110  174   92  171   92  174  108
 99  105  125  198  151    4   98
 98   76  123   84  119  118  102
out 123

193   97   16   36
248  136   14   16
 58  146   57   79
out 57

-210  -570   556  -480   401
 -52    43   497   197   478
-434  -374   -87   309   189
out -87

34  50  54  19  80  66
52  55  38   2  84  37
22  28  63  55  24  60
out 63

355  646  603  651
 98  454  831  544
960  521  605  448
out 605

9867  4408  7680  9603
2493  6661  9290  7848
5251  9041  9148  6804
out 9148

26  83  81  57  67
81  19  32  58  25
57  30  27  24  37
out 27
---
Q:
[[-32 -28 -46 -43 -24  59]
 [-45 -36 -58 -58 -31  66]
 [ 60  61  74  81  64 -91]]
A: -24

Q:
[[-87 -88  33  64 -41  26]
 [ 57   5 -26  35  60 -37]
 [-69 -22  47 -20 -21  45]]
A: -41

Q:
[[ 37 -42  16  50 -20 -96]
 [ -1 -25  25  21   1 -54]
 [-38  -5  43  15   6 -14]]
A: -20

Q:
[[  3  -2   6   2   2   0]
 [ 19 -14  30   7   0  13]
 [ 82 -35  54  15 -38  66]]
A: 2

Q:
[[ 73  47 -23  10 -94 -68]
 [-18  50 -50 -53  17 -71]
 [ 33  80 -63 -16 -75  13]]
A: -94

Q:
[[   2  -35    4 -106  105  -41]
 [  46   44  -17   85  -46   72]
 [  -3   39   40   54  -66   26]]
A: 105
---
[69 17 87 19] ans = 17

[[ 27 -24  79 104 103 -25 -24]
 [ 44  15  37  78 110 -13  15]] ans = -24

[-23  13  72 -57 -83 -47] ans = 13

[ 52 -76 -81  44   9 -83] ans = -76

[-85 -76 -88 -51 -32] ans = -76

[-33  84  19 -13] ans = 84
---
[[ 59 123 175 147  93 129 169]
 [128  85  62  67  87 138 117]
 [162 136 147 171 138  68  90]
 [ 53 108  83 162  59  63 147]
 [106 143  62 171  46  67 137]
 [133 105  53 153  69  26 114]
 [ 89 108 109 178  69 115 118]
 [ 62 127  68 197 142 118 126]
 [112 104  78  97 121 118 102]
 [ 97 149  63 146  46 135 141]] yields 112

[[  54 -285    4 -561 -147 -217 -217  110  235]
 [-125 -652 -261  -94  135  -54 -287 -431 -217]
 [-477   69 -329   58 -578  -47 -108  346 -525]
 [-103 -329 -140 -245  -41 -289  377  132 -100]
 [  40 -627 -109 -163   20 -177  144  301 -158]
 [-763  382 -511   82 -612 -115   77  594 -684]
 [-156 -396  -56 -457 -447 -110 -426 -387 -403]
 [ 246  -29   58 -626 -781 -532 -354 -371   34]
 [-873 -221   -2 -293  -49   63 -264 -156  178]
 [-248 -504 -404  -23  201  -33 -191 -170 -226]
 [ -72  -98  -84 -262  233 -511 -137 -571  182]] yields -248

[[ -7   3  -2   1   6   7  -4   4   2   3  -8  12]
 [ -4   9  -7   4  10   5   2  19   0  -4 -20   7]
 [  5 -13   8 -12 -13   0  -4 -25   5  -5  32 -13]
 [  6   5  10   0  -3   1   4  -3   4   5   9   1]
 [  1  -7  13   1  -3   2  -9 -18   6  -5  23 -13]
 [  4   6  -5   6   9   3   8  11   0   5  -7  12]
 [  1  10  -4   4   9   8   7  12   1  11  -8  10]
 [  3   8   8   6   2   5  -1   8  -2  -1  -1   0]
 [  2 -15  12 -15  -7   2  -3 -32   5  -2  32 -17]
 [  5  -6  16  -8 -11   6   0 -13  10  -2  16 -14]] yields 2

[[248 585 336 616 412 627 894 899 878]
 [899 684 206 415 899 176 714 103 338]
 [523 769 307  87 636 200 574 499 316]
 [401 146 610 905 144 658 767 218 660]
 [280 131 241 575 830 467  79 368 871]] yields 401

[[187 176 103  29 152  61 204 196  78 103 166 135  15]
 [134 168  84 127 122 104 128 108 105  64  61 107  93]
 [113  84 160 145  91 172  87  65 170 133  53  35 199]
 [ 62  82 105  86 155  94 157 124 113  74 167 167 115]
 [116 107  99 131  99 104  70  70 175 121 131 108  80]] yields 62

[[ 456 -410  181 -430 -480  265 -225  248 -190]
 [-379  358 -625 -180  326 -624  -67 -631 -323]
 [-912  350 -892 -110  425 -826   60 -878 -164]
 [ 333 -283  116 -386 -383    6 -582  150 -446]
 [-684  487 -722   66  522 -752  146 -812 -216]] yields 333

[[159 160 104 150 163 187 146 169 114]
 [211 218 136  97  69  33  95 143 199]
 [179 210 127  72  67  58  62 149 154]
 [103 147  94 132 202 180 124 171 118]
 [178 168 170 106 106 130  97 178 169]
 [ 99  89 159 132 219 216 120 108  95]
 [113 177 125  83  98 120  75 181 109]
 [169 159 153  72 105 128  56 118 107]
 [116 149 158 106 113 168 102 195 111]] yields 169
